Below are the code and all the weights of a small trained network. Each question names an input and a target symbol and asks about switching units off, where a switched-off unit gives its printed mean instead of its output.

import numpy as np


def w(rows, s, z=0):
    codes = np.array(rows[::2]) - 128.0
    scale = np.full(codes.shape[1], s)
    scale[-1] = z or s
    return codes * scale


def f(y):
    return y / 2 * (1 + np.tanh(0.7978845608 * (y + 0.044715 * y**3)))


def softmax(a):
    e = np.exp(a - a.max(-1, keepdims=True))
    return e / e.sum(-1, keepdims=True)


def log_softmax(a):
    a = a - a.max(-1, keepdims=True)
    return a - np.log(np.exp(a).sum(-1, keepdims=True))


def net(x, mask):
    ids = ['αβγδεζθλμξπστφω'.index(c) for c in x.split()]
    T = len(ids)
    res = E[ids] + P[:T]
    u = 0
    for l in range(2):
        r = res
        for j in range(3):
            rows = slice(2 * j, 2 * j + 2)
            q, k, v = (r @ M[l][rows].T for M in (Q, K, V))
            z = softmax(np.where(np.tri(T) > 0, q @ k.T / 2**0.5, -1e9)) @ v
            o = O[l][rows]
            res = res + np.where(mask[u + j], z, o[:, -1]) @ o[:, :-1]
        u += 3
        y = f(res @ A[l][:, :-1].T + A[l][:, -1])
        res = res + np.where(mask[u : u + 12], y, B[l][:, -1]) @ B[l][:, :-1]
        u += 12
    return log_softmax(res[-1] @ U[:, :-1].T + U[:, -1])


Q, K, V, O, A, B = {}, {}, {}, {}, {}, {}
E = w([
[124,194,111],'α',
[132,108,114],'β',
[125,177,199],'γ',
[122,197,184],'δ',
[116,121,120],'ε',
[118,115,123],'ζ',
[255,130,152],'θ',
[89,102,108],'λ',
[111,149,179],'μ',
[99,109,76],'ξ',
[120,109,92],'π',
[115,116,193],'σ',
[112,118,201],'τ',
[51,61,148],'φ',
[115,133,148],'ω',
],0.018)
P = w([
[76,208,49],'0',
[111,1,206],'1',
[107,19,210],'2',
[110,35,214],'3',
[110,45,206],'4',
[112,65,173],'5',
[113,70,180],'6',
[117,72,183],'7',
[116,79,187],'8',
[116,78,184],'9',
[119,85,184],'10',
[117,84,190],'11',
],0.0091)
Q[0] = w([
[212,67,135],'L0H1',
[192,105,66],'L0H1',
[162,75,197],'L0H2',
[45,76,244],'L0H2',
[173,70,198],'L0H3',
[111,2,59],'L0H3',
],0.011)
K[0] = w([
[102,165,39],'L0H1',
[62,120,147],'L0H1',
[156,118,65],'L0H2',
[248,206,122],'L0H2',
[222,108,204],'L0H3',
[164,28,54],'L0H3',
],0.013)
V[0] = w([
[1,77,162],'L0H1',
[131,76,162],'L0H1',
[255,112,78],'L0H2',
[40,74,126],'L0H2',
[97,129,139],'L0H3',
[82,225,211],'L0H3',
],0.0069)
O[0] = w([
[113,62,149,255],'L0H1',
[148,119,197,178],'L0H1',
[105,255,197,107],'L0H2',
[119,144,10,118],'L0H2',
[117,109,101,152],'L0H3',
[133,141,33,123],'L0H3',
],0.0088,0.0049)
A[0] = w([
[134,36,124,73],'L0N1',
[146,116,96,212],'L0N2',
[169,103,109,85],'L0N3',
[61,108,107,139],'L0N4',
[162,71,79,82],'L0N5',
[65,190,71,30],'L0N6',
[72,143,187,117],'L0N7',
[252,161,168,205],'L0N8',
[124,138,222,173],'L0N9',
[145,96,181,71],'L0N10',
[106,77,122,14],'L0N11',
[187,119,187,255],'L0N12',
],0.013,0.0077)
B[0] = w([
[115,189,89,241],'L0N1',
[84,115,98,160],'L0N2',
[142,91,160,130],'L0N3',
[152,75,153,192],'L0N4',
[122,131,176,168],'L0N5',
[255,165,232,130],'L0N6',
[170,138,143,207],'L0N7',
[146,52,68,166],'L0N8',
[90,127,107,247],'L0N9',
[160,145,92,183],'L0N10',
[153,182,113,166],'L0N11',
[99,101,88,234],'L0N12',
],0.011,0.013)
Q[1] = w([
[84,28,27],'L1H1',
[59,54,177],'L1H1',
[185,85,56],'L1H2',
[186,213,190],'L1H2',
[134,62,165],'L1H3',
[205,252,117],'L1H3',
],0.014)
K[1] = w([
[1,115,92],'L1H1',
[121,87,194],'L1H1',
[217,112,132],'L1H2',
[39,16,17],'L1H2',
[124,31,149],'L1H3',
[171,251,165],'L1H3',
],0.012)
V[1] = w([
[164,131,169],'L1H1',
[99,168,135],'L1H1',
[111,249,110],'L1H2',
[12,92,104],'L1H2',
[27,122,203],'L1H3',
[173,158,148],'L1H3',
],0.012)
O[1] = w([
[58,79,183,52],'L1H1',
[131,190,147,118],'L1H1',
[134,235,64,106],'L1H2',
[254,118,187,183],'L1H2',
[160,174,196,39],'L1H3',
[73,76,103,3],'L1H3',
],0.0081,0.013)
A[1] = w([
[130,103,90,26],'L1N1',
[145,181,149,178],'L1N2',
[111,155,108,168],'L1N3',
[73,71,162,49],'L1N4',
[75,68,156,159],'L1N5',
[81,121,169,124],'L1N6',
[74,104,204,137],'L1N7',
[19,110,108,6],'L1N8',
[120,6,108,145],'L1N9',
[164,151,196,47],'L1N10',
[48,116,228,116],'L1N11',
[94,165,203,170],'L1N12',
],0.013,0.012)
B[1] = w([
[77,76,156,139],'L1N1',
[163,64,123,141],'L1N2',
[158,88,102,159],'L1N3',
[170,122,30,125],'L1N4',
[108,145,156,152],'L1N5',
[73,184,174,126],'L1N6',
[70,195,153,132],'L1N7',
[187,149,185,170],'L1N8',
[129,167,146,249],'L1N9',
[143,153,51,137],'L1N10',
[98,186,15,130],'L1N11',
[150,45,9,126],'L1N12',
],0.016,0.017)
U = w([
[160,224,106,1],'α',
[98,11,124,181],'β',
[123,122,24,139],'γ',
[139,157,54,90],'δ',
[115,120,128,113],'ε',
[116,116,141,103],'ζ',
[119,120,124,141],'θ',
[99,139,244,98],'λ',
[119,118,124,124],'μ',
[71,204,94,130],'ξ',
[101,110,114,178],'π',
[140,106,171,76],'σ',
[138,108,173,52],'τ',
[200,85,100,50],'φ',
[119,122,128,102],'ω',
],0.011,0.0079)

Each question gives the input, a string of symbols that net reads in full, and the target symbol t.
The units are the heads (2 rows each of Q, K, V and O) and the neurons (one row each of A and B). Each row of codes is followed by its name. A weight is (code - 128) times the scale printed after its matrix; where a second scale follows, it is the last column's (O, A, B and U).
mask holds one flag per unit, layer by layer, with each layer's heads first. A switched-off unit (its flag False) gives its mean, the last column of its rows in O or B, instead of its output. The means were averaged over made-up inputs and are rounded, as every weight is.
A unit's drop is (log p(t) with every unit on - log p(t) with that unit switched off) / (log p(t) with every unit on - log p(t) with every unit switched off).
The circuit of an input: a set's keep is (log p(t) with only the set's units on - log p(t) with every unit switched off) / (log p(t) with every unit on - log p(t) with every unit switched off). Starting from the 12 units with the biggest drops (on a tie, the unit counted first), units are removed one at a time, each time the one whose removal leaves the highest keep (on an exact tie, the one counted first), for as long as the keep stays at least 0.8.
circuit, biggest first: the units of the circuit, biggest drop first
top k neurons: the k neurons with the biggest drops, biggest first
k most important neurons of layer l: the k neurons of layer l with the biggest drops, biggest first
heads that matter: for each layer, one digit per head in row order, 1 if its drop is at least 0.15 and else 0, layers parted by /
input α λ φ λ φ φ γ γ τ, target α: circuit, biggest first : [L1N8; L1H2; L0N6; L0H1]
input α α π, target α: most important neuron of layer 0 : [L0N6]
input φ α ε, target φ: circuit, biggest first : [L1H2; L0H2; L1H1]
input λ φ φ α σ φ, target λ: heads that matter : 010 / 010
input λ λ φ α λ δ, target λ: top 4 neurons : [L0N1; L0N6; L0N9; L0N11]
input λ τ α σ λ φ φ θ, target β: heads that matter : 000 / 001
input φ δ φ γ λ λ φ φ α α π, target φ: 3 most important neurons of layer 0 : [L0N7; L0N2; L0N1]
input α φ ξ φ, target α: 2 most important neurons of layer 0 : [L0N6; L0N9]
input α π φ σ, target α: circuit, biggest first : [L1N8; L1H2; L0N6; L0H1]
input α δ φ θ φ φ, target ξ: circuit, biggest first : [L0H2; L1N11]
input α φ β δ ω γ, target α: circuit, biggest first : [L1N8; L1H2; L0N6; L0H3]
input φ φ φ φ α φ λ λ π, target φ: circuit, biggest first : [L0N7; L1H2; L0H2]
input λ λ ζ λ φ φ τ φ σ, target λ: 4 most important neurons of layer 0 : [L0N6; L0N12; L0N9; L0N4]
input γ σ γ δ φ θ φ φ φ α, target γ: heads that matter : 101 / 010
input λ α π γ φ φ φ ω φ ξ, target λ: top 3 neurons : [L0N4; L0N6; L0N9]
input φ β λ φ σ τ γ λ, target φ: heads that matter : 110 / 011
input α λ λ δ δ φ φ φ π α ξ γ, target α: heads that matter : 101 / 011
input φ λ ω, target φ: 3 most important neurons of layer 0 : [L0N1; L0N2; L0N7]
input φ φ ξ λ λ, target φ: circuit, biggest first : [L1H2; L0H2]
input λ α θ, target β: top 4 neurons : [L1N1; L0N8; L0N12; L1N8]
input α λ ε, target α: circuit, biggest first : [L1H2]
input α γ λ γ α π, target α: heads that matter : 101 / 010
input φ λ π φ λ φ φ φ λ φ λ μ, target φ: heads that matter : 110 / 011
input φ μ π π δ γ φ β β, target φ: top 3 neurons : [L0N7; L0N2; L0N10]
input φ π λ φ α ε α, target φ: heads that matter : 100 / 011
input φ φ φ ξ δ φ φ, target φ: top 2 neurons : [L0N1; L0N7]
input ξ σ ζ ω μ γ, target ξ: top 2 neurons : [L0N6; L0N1]
input σ φ φ γ σ θ φ δ, target φ: heads that matter : 111 / 010
input α λ α ε σ β λ, target α: top 2 neurons : [L1N8; L0N6]
